Below are the code and all the weights of a small trained network. Each question names an input and a class and asks about switching units off, where a switched-off unit gives its printed mean instead of its output.

import numpy as np


def w(rows, s, z=0):
    codes = np.array(rows[::2]) - 128.0
    scale = np.full(codes.shape[1], s)
    scale[-1] = z or s
    return codes * scale


def f(y):
    return np.maximum(y, 0)


def log_softmax(a):
    a = a - a.max(-1, keepdims=True)
    return a - np.log(np.exp(a).sum(-1, keepdims=True))


def net(x, mask):
    res = np.array(x, float).reshape(1, 4) / 4 @ E
    y = f(res @ A[0][:, :-1].T + A[0][:, -1])
    res = res + np.where(mask, y, B[0][:, -1]) @ B[0][:, :-1]
    return log_softmax(res[-1] @ U[:, :-1].T + U[:, -1])


A, B = {}, {}
E = w([
[196,186,134,106,90,186,49],'x0',
[255,105,68,96,54,65,143],'x1',
[150,246,137,224,129,211,157],'x2',
[128,124,37,82,190,152,186],'x3',
],0.0096)
A[0] = w([
[86,116,115,73,117,99,115,64],'n0',
[168,177,110,192,139,98,105,58],'n1',
[99,111,187,160,96,61,132,121],'n2',
[171,102,88,113,120,149,122,26],'n3',
[72,93,163,90,178,97,158,132],'n4',
[8,128,191,174,164,162,115,215],'n5',
[119,89,110,137,158,153,147,34],'n6',
[182,96,165,79,132,74,134,204],'n7',
[69,81,84,104,140,104,128,3],'n8',
[128,116,161,99,51,92,57,219],'n9',
[162,138,74,54,107,128,148,67],'n10',
[19,144,155,159,124,139,117,182],'n11',
[146,125,161,35,117,172,85,129],'n12',
[132,216,111,223,99,180,198,226],'n13',
[106,88,153,73,140,131,116,92],'n14',
],0.011,0.0032)
B[0] = w([
[109,177,254,167,57,162,86,173],'n0',
[114,102,83,173,108,147,137,165],'n1',
[122,68,38,50,154,155,202,180],'n2',
[101,124,115,152,165,132,172,165],'n3',
[41,53,165,160,203,148,148,204],'n4',
[11,67,153,200,225,231,162,253],'n5',
[91,121,115,161,98,113,116,150],'n6',
[167,135,59,72,120,168,192,215],'n7',
[130,104,187,192,135,167,144,180],'n8',
[160,152,68,23,116,142,93,231],'n9',
[40,88,88,159,235,145,137,196],'n10',
[90,117,130,188,224,181,194,213],'n11',
[159,164,116,95,59,96,128,190],'n12',
[68,107,167,156,48,187,57,235],'n13',
[120,106,194,178,65,150,11,178],'n14',
],0.0071,0.012)
U = w([
[180,137,158,160,28,91,27,1],'0',
[85,109,161,216,254,139,103,199],'1',
[197,113,72,59,210,37,187,64],'2',
],0.008,0.00077)

Each question gives the input, the list of numbers given to net, and the class t.
The units are the neurons (one row each of A and B). Each row of codes is followed by its name. A weight is (code - 128) times the scale printed after its matrix; where a second scale follows, it is the last column's (A, B and U).
mask holds one flag per neuron, in row order. A switched-off neuron (its flag False) gives its mean, the last column of its row in B, instead of its output. The means were averaged over made-up inputs and are rounded, as every weight is.
A unit's drop is (log p(t) with every unit on - log p(t) with that unit switched off) / (log p(t) with every unit on - log p(t) with every unit switched off).
The circuit of an input: a set's keep is (log p(t) with only the set's units on - log p(t) with every unit switched off) / (log p(t) with every unit on - log p(t) with every unit switched off). Starting from the 12 units with the biggest drops (on a tie, the unit counted first), units are removed one at a time, each time the one whose removal leaves the highest keep (on an exact tie, the one counted first), for as long as the keep stays at least 0.8.
circuit, biggest first: the units of the circuit, biggest drop first
unit that matters most: the unit with the biggest drop
k most important neurons: the k neurons with the biggest drops, biggest first
drop when u is switched off: that unit's drop, to one decimal
input [5,1,-8,-1], class 0: 2 most important neurons	[n14; n0]
input [1,3,-6,-4], class 2: 4 most important neurons	[n13; n7; n2; n9]
input [6,-3,-8,7], class 0: unit that matters most	n5
input [-1,4,7,6], class 0: 2 most important neurons	[n5; n13]
input [-1,6,2,0], class 2: circuit, biggest first	[n5; n14]
input [1,2,6,4], class 0: circuit, biggest first	[n5; n13]
input [5,-2,-2,7], class 2: 2 most important neurons	[n5; n13]
input [6,0,8,6], class 0: 2 most important neurons	[n5; n13]
input [6,1,-7,4], class 2: 3 most important neurons	[n13; n10; n7]
input [0,1,-7,-7], class 2: 4 most important neurons	[n2; n13; n7; n9]
input [-6,8,-6,6], class 1: 3 most important neurons	[n10; n8; n0]
input [6,-2,-4,3], class 0: drop when n5 is switched off	0.2
input [-2,5,-5,8], class 1: drop when n7 is switched off	-0.2
input [-4,6,1,-2], class 2: drop when n0 is switched off	0.0
input [3,0,-3,1], class 0: drop when n4 is switched off	0.1
